Each row has a name. Each piece below is followed by the name of the row it came from, unless a question asks for something else. Each question is about the rows just above it.

zoz: | -75 |  -3 | -16 | -84 |
nur: | -25 |   2 | -41 | -16 |
les: | -16 | -75 | -84 |  -4 |
Put | -84 | -16 |  -3 | -75 | back in order: which row is it?
zoz
Put | -84 |  -4 | -16 | -75 | back in order: which row is it?
les

Gages: |   8 |  26 |   0 | -27 |   7 | -13 | -34 | -23 |  -4 | -35 |  51 | -67 |  51 |  79 | -16 |  38 | -10 |  14 | -16 |  28 | -97 | -52 |  11 |  47 | -14 | -47 |  37 | -13 |  14 |  18 |  14 |  29 |  46 |   3 |   9 |  28 |
ropod: | -33 |  48 |  30 |  49 |  33 |  10 | -66 |  16 |  56 |  74 |  -4 |   0 | -66 |  46 |  92 | -41 |  52 | -37 | -24 |  16 |  31 | -64 | -54 |  36 | -22 |  11 |  28 |  30 |  -5 |  11 |  15 |  10 |  -8 |  38 | -56 |  20 |
Lig: |  -9 | -66 |  28 |  20 |  11 |  48 |  30 |  49 | -54 |  10 | -41 |   0 |  33 |  36 |  38 |  15 |  -5 |  52 |  16 |  92 |  46 |  74 |  11 | -24 | -56 |  10 |  16 |  56 |  -3 | -66 | -33 | -22 | -37 |  30 |  31 | -64 |
tuve: |  25 | -31 |  40 | -23 | -50 |  94 | -10 | -41 |  52 | -24 |  27 |  -1 |   3 | -68 | -22 |  37 |   4 | -11 |   8 |  31 | -46 |  30 | -49 | -69 |   8 |  21 |  58 | -49 | -21 |   3 | -17 | -43 | -12 | -31 | -20 |  54 |
sidam: | -64 |  92 | -54 | -56 | -66 |  11 |  20 |  36 | -37 |  16 |  30 | -24 |  11 |  -8 | -22 |  28 |  49 |  15 |  -5 |  33 | -33 |  10 |  48 |  30 |  31 |  52 |  38 |   0 |  74 |  46 |  56 |  16 | -41 |  -3 | -66 |  10 |
|  11 | -34 |  47 |   3 |  51 | -14 |  26 | -27 |  38 |  79 | -13 |  37 | -16 | -47 |  46 |  14 |   8 | -23 | -10 | -16 |  29 |  51 |  28 |  18 | -67 |  28 |   0 |   9 | -35 |  -4 |   7 | -97 |  14 | -13 | -52 |  14 | is which row reordered?
Gages
|  10 | -66 |  -3 | -41 |  16 |  56 |  46 |  74 |   0 |  38 |  52 |  31 |  30 |  48 |  10 | -33 |  33 |  -5 |  15 |  49 |  28 | -22 |  -8 |  11 | -24 |  30 |  16 | -37 |  36 |  20 |  11 | -66 | -56 | -54 |  92 | -64 | is which row reordered?
sidam
| -64 |  31 |  30 | -37 | -22 | -33 | -66 |  -3 |  56 |  16 |  10 | -56 | -24 |  11 |  74 |  46 |  92 |  16 |  52 |  -5 |  15 |  38 |  36 |  33 |   0 | -41 |  10 | -54 |  49 |  30 |  48 |  11 |  20 |  28 | -66 |  -9 | is which row reordered?
Lig
| -64 |  -9 | -66 |  28 |  20 |  11 |  48 |  30 |  49 | -54 |  10 | -41 |   0 |  33 |  36 |  38 |  15 |  -5 |  52 |  16 |  92 |  46 |  74 |  11 | -24 | -56 |  10 |  16 |  56 |  -3 | -66 | -33 | -22 | -37 |  30 |  31 | is which row reordered?
Lig
|  38 |  52 |  11 |  74 | -33 | -56 | -22 |  56 |  16 | -66 | -37 | -54 |  10 | -41 |   0 |  33 |  49 |  15 |  11 |  30 |  31 |  92 |  20 |  -5 |  28 |  30 |  -8 |  10 |  -4 |  46 |  16 |  36 | -24 | -66 | -64 |  48 | is which row reordered?
ropod
Put | -22 | -64 |  11 |  20 | -24 |  16 | -56 |  -8 |  48 | -54 | -41 | -37 |  10 |  30 |  10 | -66 |  11 |  92 |  -5 |  56 |  -3 |  52 | -66 |  31 |  33 |  16 |   0 |  38 |  28 | -33 |  15 |  49 |  74 |  46 |  30 |  36 | back in order: which row is it?
sidam
Put |  20 | -33 |  48 |  30 |  49 |  33 |  10 | -66 |  16 |  56 |  74 |  -4 |   0 | -66 |  46 |  92 | -41 |  52 | -37 | -24 |  16 |  31 | -64 | -54 |  36 | -22 |  11 |  28 |  30 |  -5 |  11 |  15 |  10 |  -8 |  38 | -56 | back in order: which row is it?
ropod

Vit: | -22 | -24 |  31 | -11 |   1 |  10 |  29 |  14 |   7 |
San: |  28 | -21 |  26 | -36 | -26 | -24 |  63 |  36 |  13 |
tobut: |  28 |  -2 | -18 |  -5 |  43 | -38 |  -7 | -12 | -24 |
Zared: |  -2 |  21 |  15 |  16 |   2 |   1 | -10 | -11 |   8 |
medu: | -28 |  -3 |   7 |   3 |  18 |  37 |  54 | -17 | -57 |
bot: |  -6 | 110 |  19 |  22 |  61 |  -6 | -36 | -40 |  31 |
radam: |  36 | -25 |  26 | -21 |  63 |  13 |  28 | -24 | -36 |
Kizi: |  30 | -22 | -50 | -20 |  -6 | -29 |   1 |   5 | -13 |
kopin: |  29 |   6 | -38 |   7 |  -1 | -16 | -23 |  -7 | -15 |
suvul: |  -3 |  54 | -17 |  37 |   7 |  18 | -57 | -29 |   3 |
Put | -18 |  -7 | -12 |  -2 | -24 |  28 |  43 | -38 |  -5 | back in order: which row is it?
tobut
|  36 |  63 |  13 | -26 |  28 | -24 |  26 | -21 | -36 | is which row reordered?
San
Which row holds these entries in another order? |   7 |  18 | -17 |  -3 | -57 |  54 | -29 |   3 |  37 |
suvul

pote: | -25 | -15 | -26 |   2 |  39 | -24 | -34 |   5 | -13 |
boso: |  39 |  49 |  31 | -49 | -75 | -50 |  30 | -17 |  46 |
pobop: | -34 |  30 |  16 |  48 | -31 | -20 |  -1 |  45 |  61 |
nimo: |  20 |  13 |  -3 |  64 | -17 |  15 | -38 |  30 |  -4 |
Gomog: |  36 |  25 | -20 |  46 |  59 | -12 |  94 |   4 | -18 |
vomu: | -50 |  30 |  46 | -75 | -49 |  38 | -17 |  31 |  49 |
Vigig: | -27 |  74 |  60 | -62 | -30 |  -3 |  69 |  56 |  75 |
Duku: | -50 |  30 |  46 | -75 | -49 | -12 | -17 |  31 |  49 |
Dopu: |  30 |  61 |  45 |  -2 | -31 | -19 | -34 |  16 |  48 |
totu: |   6 | -12 | -17 |  24 | -13 | -22 | -16 | -34 | -22 |
Budok: | -30 | -25 | -41 |  14 | -12 | -26 |  42 | -44 |  -2 |
Guteb: |  48 | -31 | -34 |  16 |  61 |  45 |  30 | -19 |  -1 |
Which row holds these entries in another order? | -19 |  -1 |  48 | -31 | -34 |  16 |  61 |  45 |  30 |
Guteb
Which row holds these entries in another order? |  49 | -49 | -75 | -50 |  30 |  46 | -17 |  31 |  38 |
vomu
| -34 |  30 |  -2 |  48 | -31 |  45 |  61 | -19 |  16 | is which row reordered?
Dopu
Put | -19 |  16 | -31 |  45 |  48 |  61 |  -2 |  30 | -34 | back in order: which row is it?
Dopu
Put |  -1 | -19 |  30 |  45 |  61 |  16 | -34 | -31 |  48 | back in order: which row is it?
Guteb

vapap: |  25 | 113 |  23 |  -6 |  35 |  36 | -23 |  19 |  45 |  69 |  80 |  29 |  59 | -20 |
poro: |  -64 |  -67 |   50 |  -10 |   17 | -115 |   27 |    4 |  -64 |  -56 |   -3 |   13 |  -43 |   66 |
sivek: |   28 |    4 |  -36 |   14 |   52 |   35 |  -80 |  -15 | -100 |   12 |  -72 |   -4 |  -90 |    4 |
nug: |  -80 |  -90 |   52 |   15 |   12 |  -36 |   35 |    4 | -100 |    4 |  -15 |  -72 |   28 |   -4 |
Voni: |   14 |   35 |  -90 |   12 |   28 | -100 |    3 |   -4 |   52 |  -80 |  -15 |  -36 |  -72 |    4 |
| -115 |  -67 |  -64 |  -64 |  -56 |  -43 |  -10 |   -3 |    4 |   13 |   17 |   27 |   50 |   66 | is which row reordered?
poro
|   66 |  -43 |   13 |   -3 |  -56 |  -64 |    4 |   27 | -115 |   17 |  -10 |   50 |  -67 |  -64 | is which row reordered?
poro
Put |   -4 |  -90 |    4 |   28 |    4 |  -36 |   14 |   52 |   35 |  -80 |  -15 | -100 |   12 |  -72 | back in order: which row is it?
sivek
Which row holds these entries in another order? |  -15 |  -72 |   28 |   -4 |  -80 |  -90 |   52 |   15 |   12 |  -36 |   35 |    4 | -100 |    4 |
nug
|   -3 |  -10 |  -64 |   27 |    4 |  -67 |   13 |  -56 |   17 |  -64 |   66 |  -43 |   50 | -115 | is which row reordered?
poro
|  -90 |    4 |   28 |    4 |  -36 |   14 |   52 |   35 |  -80 |  -15 | -100 |   12 |  -72 |   -4 | is which row reordered?
sivek

miba: |  62 |  59 |  38 |  73 |  67 |  -7 | -28 |  12 | -36 |  13 |  37 |  -9 |   3 | -97 | -54 | -63 | -53 |  82 | -38 |   8 |  76 | -54 | -40 |  -6 | -18 |  51 | -64 |   2 | 109 |  90 |  62 |   1 |   9 |  69 | -12 | -67 |
koz: | -67 | -36 |   2 |  37 |  13 | -12 |  67 | -18 |  62 | -28 | -40 | 109 |  -9 | -65 |  -7 |  62 |  81 |  73 | -38 |   8 |   3 |   1 | -54 |  38 |  -6 | -97 |  69 | -63 | -54 |  76 |  12 |  51 |  90 |  59 | -53 |   9 |
kuvot: |  -9 | -63 |  67 |  62 |  -7 |  82 |  89 | -28 | -64 | -40 |  12 |  76 |  38 |  -6 | 109 |  69 |  37 | -54 | -18 | -53 |  73 |   3 |   9 |   1 |   8 |   2 | -67 |  13 |  59 |  62 | -38 | -12 | -36 | -54 |  51 | -97 |
Which row holds these entries in another order? |  69 | -12 | -67 |  62 |  59 |  38 |  73 |  67 |  -7 | -28 |  12 | -36 |  13 |  37 |  -9 |   3 | -97 | -54 | -63 | -53 |  82 | -38 |   8 |  76 | -54 | -40 |  -6 | -18 |  51 | -64 |   2 | 109 |  90 |  62 |   1 |   9 |
miba
Put | -97 | -67 | -65 | -63 | -54 | -54 | -53 | -40 | -38 | -36 | -28 | -18 | -12 |  -9 |  -7 |  -6 |   1 |   2 |   3 |   8 |   9 |  12 |  13 |  37 |  38 |  51 |  59 |  62 |  62 |  67 |  69 |  73 |  76 |  81 |  90 | 109 | back in order: which row is it?
koz
Put |   8 |  37 |  67 |   2 | -53 |   9 |  69 | -28 |  62 | -38 |  76 | -67 | -12 | -18 |  62 | 109 | -97 |  -6 |  81 |  59 | -36 | -54 | -40 | -54 | -65 |  -7 |   1 |  73 |  38 |  13 |  51 |  90 |  -9 |   3 |  12 | -63 | back in order: which row is it?
koz
| -97 |  51 | -54 | -36 | -12 | -38 |  62 |  59 |  13 | -67 |   2 |   8 |   1 |   9 |   3 |  73 | -53 | -18 | -54 |  37 |  69 | 109 |  -6 |  38 |  76 |  12 | -40 | -64 | -28 |  89 |  82 |  -7 |  62 |  67 | -63 |  -9 | is which row reordered?
kuvot
Which row holds these entries in another order? | -53 |  73 |   3 |   9 |   1 |   8 |   2 | -67 |  13 |  59 |  62 | -38 | -12 | -36 | -54 |  51 | -97 |  -9 | -63 |  67 |  62 |  -7 |  82 |  89 | -28 | -64 | -40 |  12 |  76 |  38 |  -6 | 109 |  69 |  37 | -54 | -18 |
kuvot
Which row holds these entries in another order? |  37 |  -9 |   3 | -97 | -54 | -63 | -53 |  82 | -38 |   8 |  76 | -54 | -40 |  -6 | -18 |  51 | -64 |   2 | 109 |  90 |  62 |   1 |   9 |  69 | -12 | -67 |  62 |  59 |  38 |  73 |  67 |  -7 | -28 |  12 | -36 |  13 |
miba

Zasuk: | -29 |  26 |  30 |  33 |  67 |   5 | -93 |
tavat: |  24 |  53 | -23 | -15 |  55 |  14 |  26 |
didot: |  82 |  56 | -29 | -67 |  46 |   3 |   8 |
duvat: | -29 |  29 | -93 |   5 |  26 |  67 |  33 |
Raz: |  53 |  55 | -15 |  25 |  26 |  14 | -23 |
|  26 | -29 |  33 |   5 | -93 |  29 |  67 | is which row reordered?
duvat
Which row holds these entries in another order? |  33 |  67 | -29 |  30 | -93 |  26 |   5 |
Zasuk
|  26 |  53 | -23 |  14 |  24 |  55 | -15 | is which row reordered?
tavat
Which row holds these entries in another order? | -67 | -29 |   3 |   8 |  46 |  56 |  82 |
didot
Which row holds these entries in another order? |   5 | -93 | -29 |  26 |  30 |  33 |  67 |
Zasuk
| -93 |   5 |  33 | -29 |  26 |  30 |  67 | is which row reordered?
Zasuk

zisem: | -19 |  -9 |  23 |  -9 |   3 |  11 |   9 |  26 |  32 | -43 |   8 |  17 |  11 |   0 | -17 |  17 | -19 |  18 |  24 |  -5 |   8 |  74 |  -7 |   5 |  21 |   2 | -20 |  19 |   9 | -20 |  -8 | -41 |  28 |  14 | -16 | -30 | -27 |  45 |   9 | -18 | -36 |  10 |  27 |  -3 | -43 | -28 |  28 |  20 |  -6 |  24 | -41 |  17 | -44 | -21 | -12 |
gog: |  49 |  15 |  16 |  41 |  19 |  -4 |  31 |  40 |  -2 |  -7 | -11 |   7 | -47 |   3 |  -7 |   3 |  14 |  21 | -26 |  16 |  19 | -30 | -10 |   5 | -12 | -57 |  34 |  -9 | -24 |  12 |  34 |  25 |  14 | -15 |  24 |   3 |  21 |  -5 |  -1 |  11 |   6 |  20 | -13 |   1 |  65 | -19 | -14 |   1 | -11 |  10 |  24 | -38 | -16 | -22 |  35 |
fabi: |   0 | -78 | -33 |  66 |  26 |  -3 |  96 |  86 |  13 | -39 |  -3 |  11 | -74 |  93 | -25 | -32 |  88 |  25 | -38 |   7 |   6 |  50 |  16 |   3 |  53 | -97 |   2 |  51 |  20 | -14 |  -9 | -43 |   0 |  -3 |  71 |   0 |  45 |  -4 | -17 |  18 |  26 | -78 |  95 |  14 | -25 | -20 |  16 | -29 |  38 | -47 |  14 | -38 | -36 | -23 | -66 |
vedet: |  23 |  14 |  -6 |  -9 | -17 |  -1 |   3 | -22 |   5 |  36 |   2 | -14 | -11 |   2 |  -3 |  -3 |  12 |   4 | -10 |   1 |  10 | -34 | -18 |  18 | -11 |  12 |   1 | -14 |  -6 |   5 |  11 |  -3 |   1 |  -8 |  -3 |   7 |  10 | -16 | -14 |   5 |  17 |   5 | -23 |  23 |  32 |  17 |   3 | -24 |   0 | -29 |  12 | -10 |   9 |  12 |  27 |
mig: | -30 | -38 | -29 |  -9 | -31 |  -3 | -15 | -40 |   2 |  30 | -35 |  13 | -26 |  37 | -14 | -17 |  32 | -13 |   6 |  16 |  -6 |   7 |  19 |  11 |  20 |  19 | -11 | -19 |   7 |  33 |  12 |  11 |  -8 |  14 | -48 |   2 |  20 |  26 |  -2 |  -6 |  37 |  12 |   9 | -18 | -19 |  20 | -14 |   6 | -27 | -44 | -23 |  18 |  -2 |  19 |   4 |
Rebe: |  -6 | -22 |   5 | -24 |  -9 |  10 | -11 |  18 |  36 | -34 | -14 |  23 |   1 |   7 |  17 |   5 |   1 |   4 |  -3 |  -1 |  17 |  23 |   5 |  11 |  -9 |  -6 |  12 |  10 | -10 |   5 | -18 |  12 |  27 |  -3 |  12 | -14 |  12 |  32 |  14 |   1 |  -3 | -11 |   2 |   9 | -16 |  -3 | -10 | -23 | -29 | -14 | -17 |   3 |   2 |   0 |   3 |
Which row holds these entries in another order? |  27 |  12 |   9 | -10 |  12 | -29 |   0 | -24 |   3 |  17 |  32 |  23 | -23 |   5 |  17 |   5 | -14 | -16 |  10 |   7 |  -3 |  -8 |   1 |  -3 |  11 |   5 |  -6 | -14 |   1 |  12 | -11 |  18 | -18 | -34 |  10 |   1 | -10 |   4 |  12 |  -3 |  -3 |   2 | -11 | -14 |   2 |  36 |   5 | -22 |   3 |  -1 | -17 |  -9 |  -6 |  14 |  23 |
vedet
Put |  -2 |   3 |  -4 |  14 | -15 | -47 | -16 | -22 |   6 |  24 |  40 |  10 |  -7 |   1 |  65 |  20 |  15 | -24 |  16 |  34 | -14 | -13 | -57 |   1 | -11 |   3 |  -1 | -10 |  -5 |   3 |  49 |   5 |  35 | -26 | -12 |  -9 |  21 | -38 |  31 | -30 |  11 |  19 |  41 |  14 |  24 |  21 |  25 | -19 |  34 |  16 |  -7 | -11 |  12 |   7 |  19 | back in order: which row is it?
gog

Sosaf: |  51 | -42 |   1 |  25 | -26 | -61 | -25 |
kogo: |  55 | -19 |   3 | -18 | -12 | -85 |  -6 |
til: | -22 |  53 | -17 | -65 | -19 | -18 |  55 |
ludim: | -42 |   9 | -24 |  31 | -52 |  47 |  20 |
laf: |  29 |  23 |  -4 | -65 |  -5 | -75 |  28 |
tino: | -49 |  30 | -26 |   4 | -46 |  43 |  36 |
sada: |  36 | -47 |  -4 |  48 | -36 | -34 | -30 |
midu: |  13 |  37 |  -7 | -72 |  -8 | -60 |  41 |
nuliz: |  49 |  -3 |   2 | -39 |  -7 | -87 |   7 |
| -49 | -46 | -26 |   4 |  30 |  36 |  43 | is which row reordered?
tino
Which row holds these entries in another order? | -72 | -60 |  -8 |  -7 |  13 |  37 |  41 |
midu
Which row holds these entries in another order? | -42 |  31 |  20 |   9 | -52 | -24 |  47 |
ludim

